Small tables with named rows and columns. After each table, cells are looked up by row and column.

Table Runipig
|  | Lupide | Bagaged |
|---|---|---|
| Sizuri | 196 | 62 |
| Zirib | 155 | 225 |
| Fak | 198 | 30 |
| Zon | 159 | 152 |
| Nozifa | 155 | 225 |
| Napi | 155 | 153 |

Bagaged of Nozifa: 225
Lupide of Sizuri: 196
Bagaged of Zirib: 225
Lupide of Zon: 159
Bagaged of Zon: 152
Lupide of Nozifa: 155
Bagaged of Napi: 153
Bagaged of Sizuri: 62
Lupide of Fak: 198
Bagaged of Fak: 30
Which row has the largest Lupide? Fak

Gep =
	Git	Zigug	Nesoro	Minad	Dar	Kuz
Ses	4049	1850	2478	6129	4762	3002
Zefin	8434	9306	8653	4014	7238	3585
Puv	9337	2027	6483	4524	8247	8829
Suzir	9295	8308	8570	1794	7182	4387
Fot	5186	2259	8864	8570	5708	2402
Roz	8459	9476	7829	3532	2910	1672
Bukupe	8671	9561	2882	6272	9636	8749
Kof	8860	7532	3841	7006	1586	8673
Rik	8877	3304	2412	3948	7287	6982
Mif	9373	9451	1835	1514	3690	3197
Dos	9211	4337	3714	6441	5712	3776
Vukif	5005	9694	8221	3485	9386	7486
Nasoz	4594	9223	4424	9235	8670	5955

What is the Nesoro of Kof in Gep? 3841
What is the Kuz of Bukupe in Gep? 8749
What is the Nesoro of Ses in Gep? 2478
What is the Minad of Vukif in Gep? 3485
What is the Dar of Roz in Gep? 2910
What is the Dar of Bukupe in Gep? 9636
What is the Nesoro of Rik in Gep? 2412
What is the Nesoro of Roz in Gep? 7829
What is the Kuz of Rik in Gep? 6982
What is the Minad of Roz in Gep? 3532
What is the Kuz of Zefin in Gep? 3585
What is the Dar of Nasoz in Gep? 8670
What is the Kuz of Suzir in Gep? 4387
What is the Minad of Suzir in Gep? 1794
What is the Git of Zefin in Gep? 8434
What is the Kuz of Roz in Gep? 1672
What is the Kuz of Fot in Gep? 2402
What is the Zigug of Zefin in Gep? 9306
What is the Zigug of Rik in Gep? 3304
What is the Zigug of Bukupe in Gep? 9561

Table Gen
|  | Tis | Dimimam | Zomuze | Tesisa | Mim | Fikozin | Nidebes | Fiv | Gat | Dufopil |
|---|---|---|---|---|---|---|---|---|---|---|
| Merulo | 100 | 102 | 120 | 101 | 120 | 119 | 109 | 109 | 119 | 116 |
| Par | 200 | 210 | 129 | 211 | 107 | 137 | 118 | 189 | 84 | 85 |
| Kegepoz | 68 | 88 | 222 | 62 | 181 | 215 | 95 | 149 | 186 | 173 |
| Famel | 216 | 189 | 3 | 226 | 62 | 12 | 180 | 103 | 52 | 69 |

Kegepoz, Zomuze => 222
Merulo, Nidebes => 109
Merulo, Zomuze => 120
Famel, Dufopil => 69
Kegepoz, Tesisa => 62
Par, Tis => 200
Merulo, Dufopil => 116
Famel, Zomuze => 3
Kegepoz, Fikozin => 215
Kegepoz, Dimimam => 88
Famel, Fiv => 103
Famel, Dimimam => 189
Row with the largest Tis: Famel

Mesame =
         Vesevas  Nak  Vabeza  Rudamar  Mun  Volub  Rol  Lak  Nibosu  Vut
Tidelit      122  197      92       10  113    101   90   60      81  135
Resofes      112  125      99       51   83     89  106   75     178  132
Zer           62  139      55       76  148    114   83   84      34   20
Ritug        101   67     122      114   84    106   72  102     114  108
Gabuk        120  107     130       87   68     69   98   89     146  158
Zuz           94   37      87       83   41    100  117   88     144  130
Tes           86  136     123      134   71     77   99  107     101  110

Resofes, Rol => 106
Tidelit, Vesevas => 122
Zuz, Mun => 41
Tidelit, Nibosu => 81
Resofes, Mun => 83
Tidelit, Nak => 197
Zuz, Vabeza => 87
Zer, Rol => 83
Gabuk, Rudamar => 87
Zer, Nibosu => 34
Gabuk, Volub => 69
Tidelit, Vabeza => 92
Tes, Nak => 136
Zer, Vut => 20
Zuz, Rol => 117
Ritug, Nibosu => 114
Zer, Nak => 139
Gabuk, Nibosu => 146

Velataf:
fields: Zimum, Bezeko, Genebi, Dimaz, Kez
Vanotop: [8.14, 5.03, 2.35, 4.98, 5.28]
Tiv: [4.43, 8.82, 4.38, 4.50, 0.26]
Bitad: [6.70, 7.34, 5.98, 6.48, 3.29]
Nasadom: [1.70, 5.09, 3.53, 4.44, 1.98]

What is the Kez of Tiv in Velataf? 0.26
What is the Zimum of Vanotop in Velataf? 8.14
What is the Dimaz of Tiv in Velataf? 4.50
What is the Kez of Bitad in Velataf? 3.29
What is the Kez of Nasadom in Velataf? 1.98
What is the Dimaz of Vanotop in Velataf? 4.98
What is the Zimum of Tiv in Velataf? 4.43
What is the Zimum of Bitad in Velataf? 6.70

Giv
|  | Rad | Gim | Simadak | Murus |
|---|---|---|---|---|
| Lal | 0.8 | 0.9 | 0.2 | 0.1 |
| Figi | 0.7 | 0.6 | 0.1 | 0.4 |
| Raber | 0.7 | 0.6 | 0.2 | 0.2 |
| Nafop | 0.6 | 0.4 | 0.0 | 0.1 |

Rad of Nafop: 0.6
Murus of Figi: 0.4
Gim of Raber: 0.6
Rad of Lal: 0.8
Simadak of Nafop: 0.0
Rad of Figi: 0.7
Murus of Raber: 0.2
Murus of Nafop: 0.1
Simadak of Figi: 0.1

Migelo
|  | Les | Fego | Sos |
|---|---|---|---|
| Zolad | -32 | 32 | -9 |
| Duf | 38 | -5 | -46 |
| Zad | -51 | 12 | 24 |
| Sul | 22 | -49 | 30 |
| Det | 30 | -40 | 26 |
| Pes | 70 | -55 | 14 |
| Gagiva | -37 | 35 | -47 |
| Libu | -48 | 1 | 38 |
| Par | 32 | -45 | -32 |
| Vas | 37 | -2 | -46 |
| Simavuz | -47 | 19 | -3 |

Les of Gagiva = -37
Fego of Par = -45
Les of Par = 32
Les of Pes = 70
Fego of Simavuz = 19
Sos of Duf = -46
Les of Sul = 22
Les of Det = 30
Sos of Libu = 38
Fego of Duf = -5
Sos of Zad = 24
Les of Simavuz = -47
Fego of Libu = 1
Sos of Pes = 14

Biligod:
,Tibidov,Rabim,Lazo,Tulir,Menopef,Det,Ragolel
Tasuvol,30.431,13.143,5.615,22.650,15.097,11.695,19.324
Tazaru,-22.482,36.268,15.527,-64.814,-29.369,47.874,-1.917
Tukefo,61.176,-9.974,47.446,7.251,51.389,78.734,30.459
Pipab,41.826,-7.822,3.175,49.599,-8.505,17.120,-0.777
Kile,2.646,10.973,-9.800,90.346,-0.902,-16.567,69.285
Gada,26.025,-3.021,17.692,3.149,-21.208,27.911,-16.641
Pim,26.812,60.577,1.796,60.257,22.876,1.524,83.471
Lagikep,18.614,12.864,40.353,-5.714,-50.801,-17.689,71.141

What is the Rabim of Lagikep in Biligod? 12.864
What is the Det of Lagikep in Biligod? -17.689
What is the Tibidov of Lagikep in Biligod? 18.614
What is the Rabim of Tazaru in Biligod? 36.268
What is the Det of Gada in Biligod? 27.911
What is the Lazo of Tukefo in Biligod? 47.446
What is the Lazo of Lagikep in Biligod? 40.353
What is the Tibidov of Gada in Biligod? 26.025
Row with the largest Lazo: Tukefo

